Each row has a class, written as a number after it.
[ 10   4  -2   1  11  -5 -15   9  19   7   1  -4   8   6  -5  -5  27  -8
  -6  -5   3  -2  -1  -7 -21   2   3  26   5  16  -4   6 -15  15  11   7
   0 -20  45  30  -3   3 -24   4  12 -13  -8  -5  -3  -2 -19   2  28  12
 -29   9   2 -12  -5  -3   0 -47  13  -5  -6 -14 -34 -45  -2] | 1
[ -3   5  11   0  -8  -4   8   1  -4  -9   4   2  -4  -9  -1   2  -9  -6
   4  -2  -5  -4   0   4  -4   0   1 -12   0  -7  -6  -2   0 -11  -2   0
   3  -2  -3  -9  -4   3   5   3  -3   6   3  -1   1   2 -10  -2   0  -3
   3 -10   1   4  -4   3   4  13  -3   3  14  -7  15   9   3] | 2
[  1   1   5   4 -16   0   3   0  -4 -31   0   2 -16  -1 -10   6  -8   1
  11  -6  -1  -6   1   0  -3  -2   1 -22   5  -4   3  -1  -1  -5   1  -3
  -2   0   8  -7   3  -2   6   7  -8   9   8   4   2   1 -15  -5  10  -2
  11  -1  -3  -1  -6  -1   6  24   3  11   8 -27  18  12  -2] | 2
[ -6   2  -5   4 -13  -1  -1  -1  -3  -7   0   4 -16   9  -7   7  -4  -1
  12  -4   4   0   2   2  -6   2  -2 -17  -1   1   1   0   1  -2  -1  -3
   1  -1  10   4   0   2  -1  -2  -2  -2   2   5   2   3  -1  -1   7   4
   4  -8  -3  -5  -1   1   2  12   6  13  12 -16   1   4   0] | 0
[ -8  -1   2  -3 -24   5   0  -4   2 -18  10   4  -6   2  -1  -2 -16   3
  14  11  -2  -3  -1   5  -9  -4   4 -15  -7  -2   4   8  14  -5   0  -6
  15  -2  37  -1   4  -3  13  11 -10   9 -10   5  -1  -4   7  -7   4  -9
  -2  -7   5  17  -6 -11  -7  -1   5   2  10 -32  16   4   5] | 0
[ 11   1  -5  -1  16  -1  -2  11  17  26   2  -3   8  13  14  -5  20  -8
 -14  -4  -4   3  -9  -2 -23  -5  -2  25   1  11   2   0   8  11  13  12
 -10 -21  18  28  -7   8 -25   0   6 -24 -13 -22  -6   0 -18  11  -4  10
 -29   9   3  -8   3   5  -9 -47  14  -5 -30  -8 -45 -45   1] | 1
[-11   0  20   2  -5  -2   2  -1  -6   2   5   4  -2  -8   7   0 -15  -8
   5   0  -2   2  -1  -2   0   0  -1 -14   4 -10  -1  -4   7  -7  -5   6
   0  -3 -24 -15  -2   2   6   0  -5   4   4  -1   1   0  -6 -11  -8  -9
   8   2   4   4   2   8  -1  24  -9  -7  -5  -3  14  12   4] | 2
[ -2  -4 -15  -3 -14  -1   2  -4   2  -7   5  -5 -10  10 -13   8  -6  10
   9  10   1  -4   3   0  -5  -2   1 -12  -4  12   4   9   4   2   0  -5
   6  -4  30   8   4   0   0   3  -9   0  -9   0   0   0   9  -7   7   5
  -6 -10   1   5  -8  -9   6  -2  14  12  10 -22  -7  11   2] | 0
[  0   0  10   8   2   0  -3   4  -6 -10  -5   6  -2  -8 -19  -2  13  -1
   5  -7  -9  -5   7   1  -9   3   1  -2   3  -4  -6  -1 -18   4   7  -6
   2   3  14   3   9  -6   4   6   5   8   1  10  -2   1  -7   0  24   2
   2   1   4  -6 -10  -6   8   7   3  11  20  -8  18   1   1] | 2
[  4  -1 -12   2  -1   0  -3  -1   3   6   4  -4  -3   6 -10   4   5   1
   5   1   2  -2  -1  -1  -4   0   4  -2  -4  10   5   3  -5   5   2  -1
   1  -4  17  11   2  -5  -2   7  -5  -7  -4   0  -5   1   0   1  13   6
 -11   3   0   5  -3  -5   2  -8  15   4   9 -13  -8  -5   7] | 0
[  0  -3  -1  -5 -17   9   4  -1   5  -2  13  -1  -6  14   4  -3 -19   1
  -1  12 -11   0  -9   3 -19  -2   1  -5  -6   7   7   7  22   0  -2   5
  12 -17  36  13   0   6  -7  11 -13  -3 -24  -9   2   0  -2  -8  -5 -14
 -18  -3  -2   4  -1  -2  -7 -28   6 -11  -8 -31 -25 -13  14] | 0
[ 13   5  -2   2  22  -6  -4  15  18  23   4   5  10   5   2 -10  32  -7
 -11  11  -1  -2   0  -3 -24   0   4  36   5  17   5   4 -12  23  11  11
   1 -21  35  32  -6  14 -26   4  10 -18 -15  -8  -8  -1 -18   6  18  16
 -37  12   1  -7  -4  -2   0 -47  16 -10 -16 -11 -43 -47   4] | 1
[ 17  -1  -6  -1  26  -7  -2   1  16  25  -2  -6  19   6  11 -11  29  -5
 -18  -7  -3   9  -5   0 -19   0   0  39   3  13  -5  -3  -9  13   9  13
  -6 -18   6  26  -7   3 -24  -3   9 -20  -7  -6  -6  -8 -13   8   8  13
 -25  13 -18  -6   3   2  -8 -47   8 -15 -20  12 -37 -42   1] | 1
[  6   5   0   7  12   0 -12   6  19  15  -1  -1  11   4  -6  -2  29  -6
   3 -10   5   0   2   0 -24  -1   5  16   6  17  -7   5 -12  11  17  -2
  -7 -15  44  29   5   5  -7   7  23 -14  -4  -2  -6   1 -23   3  28  18
 -23  12  -1 -10 -12  -4   3 -42  14   7   1 -30 -28 -44   1] | 1
[ -3  -3  13   5   1   1  -4   0  -1  -4   2   0   4 -15  -2  -8   5  -6
   1  -4  -2  -3  -1  -2  -3   1   0  -2   1  -7  -5   6  -5   1   0   0
   1   4   6  -7   4   0   4   4   6  10   6  -2   0   0 -12   0   7  -3
   5   2  -9  -1   5  -4   2   8 -15  -2   8  -3  10  -1   1] | 2
[ -3   3   8  -3 -16  -1   4   1   2  -2  13   0  -3   7   1  -3 -17  -6
   3   6  -2   2 -10   3 -17  -3  10 -11  -7   3  -2  -2   8  -1  -6   1
   6 -13  14   4  -3   9  -5  -2 -13   2 -15  -3   0  -3  -9   1  -1  -9
  -5 -10   0   5   0   0  -3  -5   2  -7   1 -21  -3 -11   5] | 0
[-12   1   2  -6  -1   1   3  -1   6  10   4  -1   6   3  16  -2  -7  -2
  -7   4  -6   4  -6   2  -6  -3   2  24  -1   4   3  -4   8   1  -4   6
   1  -8  -7   0  -8   1 -10  -3  -6  -7  -3  -6  -5   2  -1   1 -17  -6
 -20   2  -3   0   6   5  -9 -12  -2 -15 -14   5 -15  -9   0] | 0
